B:
0: [135 -357 -59 77 -299 133 3 -144 48 6 -91 -90 131 224 -21 80 36 172 128 -64 -24 211]
1: [-160 -163 -217 192 120 35 -162 64 -82 215 -346 52 7 220 99 -127 99 94 129 163 -152 191]
2: [218 -442 -79 34 -421 278 -26 -200 111 1 -245 -158 53 33 -58 193 -66 337 195 -226 41 376]
3: [141 -159 133 -45 -73 19 42 174 70 -220 235 -63 188 157 -118 273 -77 -160 189 7 143 7]
4: [302 -257 5 -140 -299 217 6 -131 -11 5 -10 -215 115 162 -21 52 -40 161 197 -24 29 112]
5: [64 -212 49 30 -266 65 -13 -45 178 26 201 -160 42 97 -199 14 137 130 -77 -9 145 185]
6: [117 -450 -34 138 -151 152 16 -144 41 -54 -108 -116 135 225 32 67 51 99 207 -47 50 236]
7: [-99 -88 -238 171 241 77 -191 140 -131 238 -432 19 -13 127 254 -105 39 79 129 140 -99 173]
8: [-10 141 44 -142 48 -41 7 335 -6 -122 146 97 64 -97 -173 295 -184 -235 155 130 -34 -167]
9: [-24 55 198 45 178 -18 67 150 93 -196 369 -106 144 -167 -152 156 75 -352 42 91 212 -219]
10: [-198 576 -112 126 100 -38 -224 218 -155 291 -81 83 92 -114 -41 -75 115 -124 -147 153 -305 -393]
11: [38 -157 85 148 -108 -62 76 56 216 -71 280 -105 153 57 -14 144 151 -51 -209 -50 255 96]
12: [-57 611 -169 106 89 -9 -212 371 -258 256 -104 156 71 -72 128 73 -63 -167 -167 119 -384 -488]
13: [-53 148 70 -43 -4 -123 36 255 191 8 345 -32 5 -180 -136 135 64 -118 -276 96 197 -48]
14: [37 -91 -123 0 47 -31 -35 31 -65 188 -129 -57 122 281 222 -136 112 61 2 185 -25 93]
15: [165 -339 -97 122 -407 282 -81 -187 -15 34 -192 -96 67 156 -114 104 -27 244 207 -141 -156 170]
16: [105 -350 -85 84 -305 106 -72 -33 102 44 -168 -68 102 255 -31 126 7 258 115 -111 35 368]
17: [-216 242 -203 144 284 -5 -195 199 -250 228 -319 146 57 75 101 -107 35 -139 154 264 -348 -215]
18: [-254 231 -159 260 441 13 -201 285 -166 137 -326 122 37 -125 150 21 16 -216 128 156 -164 -161]
19: [-125 372 -283 61 48 54 -225 303 -338 298 -224 242 -96 58 6 -42 -113 -75 23 275 -579 -370]
20: [-117 261 -24 44 330 -103 -26 360 -111 -42 3 141 136 -85 87 189 -81 -361 90 188 -84 -294]
21: [107 -157 -140 185 -196 323 -124 -188 -156 88 -334 -77 75 14 7 45 -25 125 263 -91 -276 -38]
22: [-227 228 -165 239 406 23 -196 240 -266 134 -310 150 79 18 132 -36 12 -257 216 225 -308 -275]
23: [286 -342 44 81 -348 202 29 -199 98 -53 36 -246 193 148 34 125 64 165 50 -194 143 173]
24: [115 -267 -6 114 -279 5 -9 -68 214 65 -4 -162 201 223 67 76 163 227 -132 -146 227 349]
25: [152 74 -134 -34 126 127 -139 117 -207 257 -100 -147 -6 166 276 -204 44 30 -12 213 -75 -92]
26: [76 -18 108 -70 -202 31 3 172 57 -177 235 10 138 54 -301 295 -109 -132 179 5 -16 -93]
27: [115 -109 -162 -17 -55 14 -12 34 -110 135 -236 12 158 263 260 24 -24 76 82 94 -128 64]
28: [264 -185 94 -244 -469 2 131 76 133 -214 192 -5 236 167 -213 428 -204 34 173 -101 41 87]
29: [299 -140 -66 -105 -69 232 -32 4 -188 43 -85 -152 63 161 166 16 -106 24 220 82 -84 -68]
30: [132 -305 132 -134 -246 -79 143 22 215 -214 169 -63 293 221 -144 292 -24 -14 184 -41 224 232]
31: [249 -199 109 -306 -409 55 109 58 216 -125 268 -135 58 -18 -265 291 -133 117 56 -47 204 190]
32: [78 -390 50 149 -153 65 -6 24 199 -141 -4 -101 167 154 -54 241 28 73 134 -157 242 342]
33: [65 -262 14 52 -274 -27 48 -16 208 -9 132 -82 125 169 -74 116 104 125 -104 -50 158 251]
34: [76 27 -192 -38 -143 154 -42 32 -155 125 -260 70 -6 -75 45 128 -157 65 125 53 -308 -109]
35: [20 202 -171 31 29 172 -228 82 -246 260 -288 -29 33 60 64 -109 -10 46 152 136 -301 -167]
36: [54 -274 -53 123 57 44 33 -85 -6 40 -79 -111 146 194 190 -60 136 -3 68 86 67 108]
37: [205 -367 123 -120 -288 7 183 -113 173 -165 269 -154 206 194 -112 155 41 15 82 0 198 151]
38: [237 -292 -36 -211 -203 38 50 19 105 55 -8 -159 68 195 91 64 -33 208 38 41 194 327]
39: [144 -129 50 -73 -405 15 22 -69 185 56 208 -159 135 151 -165 52 118 183 -129 -41 117 156]
40: [24 45 -194 86 130 125 -94 132 -153 182 -235 6 -55 -76 225 3 -48 -5 -4 108 -150 -79]
41: [63 -385 -13 178 -218 74 23 -83 151 -39 34 -94 101 173 -35 98 106 113 0 -79 116 257]
42: [99 -182 119 -48 -266 6 60 77 130 -221 186 -13 223 141 -260 328 -76 -71 209 -61 64 60]
43: [-101 239 -200 84 306 13 -124 280 -222 194 -229 117 -26 -69 228 -7 -58 -157 13 227 -232 -226]
44: [206 -203 11 -42 -507 47 50 -51 137 -27 128 -63 171 203 -135 218 -14 177 -42 -125 7 142]
45: [-246 341 -142 221 216 44 -235 252 -224 133 -248 181 63 -64 -75 47 -20 -207 184 150 -382 -319]
46: [218 -215 -36 -45 -277 58 -22 115 123 35 49 -110 60 182 47 169 -44 188 -77 -78 156 266]
47: [61 -100 62 83 -275 -25 64 72 208 -87 242 -30 130 -12 -138 269 36 -1 -162 -114 132 62]
48: [-183 497 -108 -22 -7 -81 -150 463 -71 153 150 227 -123 -193 -249 150 -107 -161 -192 205 -297 -349]
49: [-320 183 -159 267 352 6 -173 259 -205 61 -285 238 38 -63 -34 70 -30 -278 253 202 -343 -244]
50: [137 -275 -68 -57 91 8 51 -14 50 89 -139 -162 117 146 311 -38 73 91 33 87 225 272]
51: [-145 302 9 175 361 59 -136 281 -177 -26 10 54 77 -172 -34 88 -17 -384 163 161 -147 -409]
52: [154 -185 -104 -19 -279 180 -44 -144 -38 156 -91 -133 23 135 -11 -67 48 208 48 35 -114 88]
53: [31 -240 -129 226 46 327 -192 -80 -162 70 -375 -106 12 52 38 -24 -6 70 371 -14 -157 76]
54: [-81 311 6 34 -131 -82 -62 228 82 52 114 75 125 -143 -170 223 1 -82 -153 -13 -65 -166]
55: [-137 449 -73 -1 83 31 -177 349 -36 162 23 70 -108 -358 -166 117 -67 -106 -125 107 -131 -249]
56: [-34 371 -25 -6 -17 13 -121 383 -2 70 164 63 -57 -239 -151 211 -101 -129 -164 56 -76 -246]
57: [222 -250 -25 20 -449 125 -67 -108 135 69 -111 -171 202 246 -16 130 45 321 33 -207 93 330]
58: [-186 147 31 -70 128 -98 -55 335 58 -68 88 120 43 -108 -276 209 -78 -211 163 174 -9 -64]
59: [11 -31 157 138 -46 -3 -6 23 232 -27 324 -225 137 -67 -111 34 238 -53 -201 -50 328 48]
60: [-208 442 -100 148 147 -82 -122 370 -85 121 51 193 -7 -201 -63 134 -18 -243 -178 149 -235 -365]
61: [-42 403 -108 153 206 148 -197 156 -247 204 -133 -22 27 -187 108 -58 28 -170 -11 122 -255 -420]
62: [-53 500 -85 -30 -33 -21 -114 370 -81 146 110 131 -46 -250 -102 182 -111 -140 -213 105 -225 -372]
63: [-55 -216 -198 138 209 48 -45 74 -134 88 -341 67 49 155 250 -2 -15 -35 207 155 -127 97]
64: [259 -251 36 -187 -279 52 85 -93 63 5 131 -187 165 258 6 20 35 120 63 52 113 140]
65: [-101 501 -168 157 107 105 -221 247 -292 236 -109 120 -23 -149 9 -9 -33 -176 -59 161 -445 -516]
66: [-205 397 -158 241 120 -17 -124 245 -181 142 -105 222 43 -157 5 112 -16 -232 -90 120 -392 -425]
67: [-35 -21 -192 55 120 -6 -95 118 -165 183 -289 64 102 246 217 -62 13 1 126 189 -192 14]
68: [222 -267 79 121 -424 188 40 -110 133 -141 178 -146 141 39 -163 265 0 80 15 -218 68 57]
69: [-243 251 -13 120 402 -160 -26 342 -59 -28 35 156 127 -96 31 119 21 -394 48 232 -55 -271]
70: [-224 254 -27 83 162 -84 -108 320 -19 -2 -23 162 89 -114 -171 190 -40 -230 103 124 -127 -173]
71: [-258 217 -37 150 232 -44 -95 304 -125 -68 -27 227 83 -82 -197 188 -74 -354 233 190 -269 -316]

[-158 28 -133 65 -211 184 -150 -51 95 -229 -61 -10 -204 -86 43 -24 171 88 -76 -190 -26 54 -182 179 248 -44 48 141] => 54
[-5 363 -199 -216 276 -469 -125 116 -74 396 214 -89 247 59 376 -142 -359 180 -19 153 -293 50 80 -125 -526 327 -184 27] => 45
[-34 -76 231 35 -93 -112 -5 -177 -86 -19 25 46 -110 198 -40 -215 276 -343 59 87 -95 47 30 59 89 -53 -99 -250] => 70
[-82 -225 551 55 -95 282 197 -241 -98 -116 -39 -5 222 296 -263 -111 357 -630 -34 288 32 61 73 77 265 -137 44 -346] => 47
[-12 396 -92 -179 292 -395 -140 148 -23 271 160 -137 383 19 298 -111 -284 125 -74 245 -276 25 35 -112 -427 361 -120 26] => 32
[-7 -230 527 94 -67 162 319 -282 -191 57 -48 31 -31 377 -257 -135 323 -599 123 205 -9 225 191 24 71 -182 -49 -346] => 35
[-224 139 -107 18 -6 112 -176 65 70 -92 -41 -5 33 -13 119 79 -129 92 -99 -44 -4 131 -18 76 -11 44 40 195] => 21
[-213 74 -128 116 -56 97 -142 -1 50 -276 -5 -14 -54 -51 -34 10 32 21 -56 -142 44 50 -55 61 120 -26 70 113] => 40
[-133 118 -155 14 -43 27 -148 39 44 -102 14 -79 14 -101 144 43 -53 206 -91 -19 -42 57 -44 74 -34 104 32 209] => 50
[-91 41 -135 94 -110 282 -260 -85 -30 230 67 -125 58 -103 156 38 -306 2 253 53 -43 142 -123 -106 -206 -161 -72 323] => 57
[-117 -6 192 103 -29 -97 -64 -137 -68 -38 26 65 -50 232 -96 -233 150 -475 126 33 -61 89 43 -18 53 -101 -118 -270] => 3
[-54 159 -149 -106 -37 12 23 44 29 82 -7 -117 26 -41 235 3 -47 270 -151 -1 -162 140 -19 132 -110 219 -22 167] => 10
[-136 -186 589 82 -28 299 178 -205 -96 -87 -75 36 248 357 -283 -69 258 -698 -4 298 64 140 131 39 207 -167 42 -335] => 68
[-128 221 -123 -108 30 -9 14 133 77 -81 23 -202 374 -71 207 -6 -91 204 -294 135 -125 40 23 123 -82 380 24 101] => 41
[-42 -163 517 105 -31 122 204 -216 -125 -106 -24 -22 167 280 -268 -132 334 -587 32 286 9 95 133 16 146 -94 7 -340] => 43
[-205 118 -159 127 1 137 -115 30 2 -52 18 -89 86 -35 46 48 -236 16 56 -44 31 172 43 -47 -146 -2 -4 205] => 29
[-120 17 -175 103 -103 29 -39 -52 -12 -187 16 -27 -236 -61 13 1 86 157 -15 -186 6 86 -14 80 41 -18 35 139] => 55
[-162 14 -51 28 -90 25 -116 -96 -9 -59 52 44 -86 92 16 -144 62 -179 22 -115 -49 35 -66 51 98 -77 -53 -78] => 42
[-28 188 -209 -53 3 -89 153 87 -1 -60 84 -301 295 -135 182 -52 -58 304 -207 102 -147 53 81 70 -195 418 -15 114] => 48
[-65 264 -69 -118 175 -162 80 143 -8 100 23 -145 256 21 226 47 -182 251 -197 166 -150 168 160 37 -313 364 -16 125] => 4
[-115 -20 193 54 -32 -161 -121 -119 -52 -97 50 69 -9 189 -45 -215 192 -393 38 85 -57 -5 30 20 91 -40 -84 -260] => 63
[13 360 -60 -90 224 -274 9 139 -10 126 92 -232 389 -37 188 -85 -162 141 -100 236 -240 75 53 -73 -344 393 -68 48] => 46
[-198 60 -202 48 -98 130 -120 -51 23 -96 55 -7 -66 -4 33 -76 -37 -29 -2 -200 -23 52 -104 49 81 -65 -10 61] => 22
[-76 251 -139 -92 81 -60 85 123 28 21 39 -225 336 -50 197 -24 -136 211 -208 125 -160 105 66 58 -205 377 -16 102] => 26
[-19 227 -59 -182 179 -344 14 85 -79 275 130 -106 249 89 321 -75 -227 157 -110 229 -217 100 186 -20 -424 353 -131 8] => 64
[-124 -13 -213 59 -177 188 -127 -80 -29 80 87 -130 28 -86 167 -33 -185 58 95 -30 -29 87 -40 4 -118 -29 -72 204] => 17
[-83 23 97 72 -5 -136 -67 -100 -59 -76 40 37 -105 124 -45 -144 152 -217 63 4 -60 56 25 3 23 -43 -57 -132] => 62
[-187 76 -181 -54 -80 50 -84 46 44 -79 34 -79 117 -41 209 11 -103 173 -189 -6 -36 50 27 132 -31 178 8 137] => 37
[-130 38 -154 92 -85 234 -285 -62 -24 152 116 -148 194 -121 155 22 -333 -19 198 97 -12 59 -92 -122 -201 -101 -59 283] => 28
[-109 -181 632 64 -4 267 199 -218 -108 -41 -96 75 163 394 -287 -64 296 -693 10 289 39 174 133 47 197 -191 38 -348] => 23
[-87 -2 -177 156 -139 222 -211 -83 -56 125 113 -206 132 -160 134 12 -296 22 246 90 -1 99 -41 -125 -244 -82 -80 307] => 7
[-112 -228 500 111 -28 333 333 -240 -155 -78 -49 16 132 350 -336 -41 250 -599 30 183 92 195 190 21 147 -198 58 -302] => 53
[-35 240 -166 -80 89 -189 95 91 -30 89 123 -255 360 -35 209 -123 -169 143 -124 151 -191 70 110 -11 -304 393 -94 22] => 19
[-145 143 -101 32 6 49 -181 57 48 -91 -10 -65 46 -88 124 87 -96 177 -70 24 -25 87 -32 45 -61 76 49 241] => 2
[6 341 -169 -202 243 -440 -98 104 -66 337 215 -134 311 34 347 -163 -300 150 -44 191 -291 14 67 -109 -472 354 -170 -3] => 67
[-103 19 -183 75 -84 50 -104 -21 -39 -16 71 -128 3 -115 156 56 -151 208 32 21 1 92 55 2 -177 56 -14 258] => 31
